Below is a small trained network, with its code and all its weights. Each question gives an input and a class and asks what happens when units are switched off, that is, made to give their printed mean instead of their output.

import numpy as np


def w(rows, s, z=0):
    codes = np.array(rows[::2]) - 128.0
    scale = np.full(codes.shape[1], s)
    scale[-1] = z or s
    return codes * scale


def norm(h):
    return h / np.sqrt((h * h).mean(-1, keepdims=True) + 1e-5)


def f(y):
    return y / 2 * (1 + np.tanh(0.7978845608 * (y + 0.044715 * y**3)))


def log_softmax(a):
    a = a - a.max(-1, keepdims=True)
    return a - np.log(np.exp(a).sum(-1, keepdims=True))


def net(x, mask):
    res = np.array(x, float).reshape(1, 3) / 4 @ E
    u = 0
    for l in range(2):
        y = f(norm(res) @ A[l][:, :-1].T + A[l][:, -1])
        res = res + np.where(mask[u : u + 12], y, B[l][:, -1]) @ B[l][:, :-1]
        u += 12
    return log_softmax(norm(res)[-1] @ U[:, :-1].T + U[:, -1])


A, B = {}, {}
E = w([
[128,155,130,206,204],'x0',
[151,175,254,185,63],'x1',
[7,188,87,115,95],'x2',
],0.0084)
A[0] = w([
[24,167,101,98,152,35],'0.n0',
[119,132,135,238,207,168],'0.n1',
[55,125,47,109,140,160],'0.n2',
[76,131,159,159,99,5],'0.n3',
[177,64,73,99,185,212],'0.n4',
[135,179,159,189,145,116],'0.n5',
[11,147,184,155,85,61],'0.n6',
[147,144,217,123,73,100],'0.n7',
[37,143,129,181,151,19],'0.n8',
[125,131,110,135,138,65],'0.n9',
[112,112,93,86,73,133],'0.n10',
[81,152,118,197,231,92],'0.n11',
],0.011,0.0026)
B[0] = w([
[107,42,58,127,139,208],'0.n0',
[94,116,131,145,232,236],'0.n1',
[121,67,188,170,141,238],'0.n2',
[122,184,139,121,137,142],'0.n3',
[109,252,105,74,92,254],'0.n4',
[105,106,172,110,188,181],'0.n5',
[146,231,129,64,169,209],'0.n6',
[146,57,18,138,83,212],'0.n7',
[163,124,86,153,56,172],'0.n8',
[122,137,142,162,130,123],'0.n9',
[121,162,224,127,133,176],'0.n10',
[156,167,108,212,55,220],'0.n11',
],0.014,0.0066)
A[1] = w([
[147,78,143,120,108,18],'1.n0',
[80,61,186,112,146,3],'1.n1',
[101,211,203,175,174,51],'1.n2',
[84,54,158,89,83,53],'1.n3',
[192,27,115,150,78,97],'1.n4',
[209,78,114,115,124,34],'1.n5',
[131,63,109,213,139,44],'1.n6',
[113,179,109,136,150,83],'1.n7',
[178,203,104,168,112,25],'1.n8',
[129,172,187,53,79,3],'1.n9',
[135,121,89,57,81,191],'1.n10',
[116,15,224,124,246,154],'1.n11',
],0.013,0.0025)
B[1] = w([
[153,127,87,90,160,139],'1.n0',
[91,147,151,150,198,176],'1.n1',
[172,157,60,57,185,227],'1.n2',
[147,133,169,148,228,198],'1.n3',
[184,147,55,158,210,225],'1.n4',
[155,78,167,110,155,166],'1.n5',
[125,131,141,123,7,220],'1.n6',
[154,135,120,150,167,202],'1.n7',
[62,147,122,109,208,214],'1.n8',
[153,110,117,99,17,211],'1.n9',
[149,94,191,128,97,243],'1.n10',
[24,90,245,124,112,254],'1.n11',
],0.021,0.0057)
U = w([
[153,153,161,37,34,87],'0',
[53,88,219,143,163,247],'1',
[100,217,65,123,216,157],'2',
[92,104,50,252,72,1],'3',
[219,45,102,165,166,47],'4',
],0.016,0.0023)

Each question gives the input, the list of numbers given to net, and the class t.
The units are the neurons (one row each of A and B). Each row of codes is followed by its name. A weight is (code - 128) times the scale printed after its matrix; where a second scale follows, it is the last column's (A, B and U).
mask holds one flag per neuron, layer by layer. A switched-off neuron (its flag False) gives its mean, the last column of its row in B, instead of its output. The means were averaged over made-up inputs and are rounded, as every weight is.
A unit's drop is (log p(t) with every unit on - log p(t) with that unit switched off) / (log p(t) with every unit on - log p(t) with every unit switched off).
The circuit of an input: a set's keep is (log p(t) with only the set's units on - log p(t) with every unit switched off) / (log p(t) with every unit on - log p(t) with every unit switched off). Starting from the 12 units with the biggest drops (on a tie, the unit counted first), units are removed one at a time, each time the one whose removal leaves the highest keep (on an exact tie, the one counted first), for as long as the keep stays at least 0.8.
circuit, biggest first: the units of the circuit, biggest drop first
top k neurons: the k neurons with the biggest drops, biggest first
k most important neurons of layer l: the k neurons of layer l with the biggest drops, biggest first
input [8,-3,-7], class 2: circuit, biggest first : 0.n4
input [3,4,1], class 2: top 3 neurons : 0.n6, 0.n2, 0.n0
input [2,6,1], class 2: top 3 neurons : 0.n6, 0.n2, 0.n0
input [-8,1,-4], class 4: top 2 neurons : 0.n6, 0.n7
input [2,0,-2], class 2: top 3 neurons : 0.n2, 0.n4, 1.n2
input [0,5,-8], class 4: circuit, biggest first : 1.n4, 0.n6
input [8,7,1], class 2: 2 most important neurons of layer 0 : 0.n2, 0.n0
input [7,-2,8], class 3: top 2 neurons : 0.n0, 0.n11
input [-1,8,7], class 0: 2 most important neurons of layer 0 : 0.n1, 0.n11
input [1,-7,3], class 3: top 4 neurons : 0.n5, 0.n1, 0.n4, 1.n11
input [0,-6,-1], class 0: 2 most important neurons of layer 0 : 0.n4, 0.n1
input [-8,-2,1], class 1: top 4 neurons : 0.n6, 0.n11, 0.n4, 0.n2
input [2,0,5], class 3: 3 most important neurons of layer 0 : 0.n0, 0.n4, 0.n8
input [5,-4,1], class 3: circuit, biggest first : 0.n11
input [-3,7,-8], class 4: top 2 neurons : 0.n7, 1.n4
input [-5,1,4], class 0: top 2 neurons : 0.n6, 0.n1
input [-4,-6,1], class 1: top 2 neurons : 0.n2, 0.n6
input [1,8,4], class 2: top 2 neurons : 0.n6, 1.n8
input [0,2,1], class 0: 4 most important neurons of layer 1 : 1.n4, 1.n10, 1.n3, 1.n2
input [-2,5,-8], class 4: circuit, biggest first : 0.n7
input [6,-1,2], class 3: 2 most important neurons of layer 0 : 0.n11, 0.n8
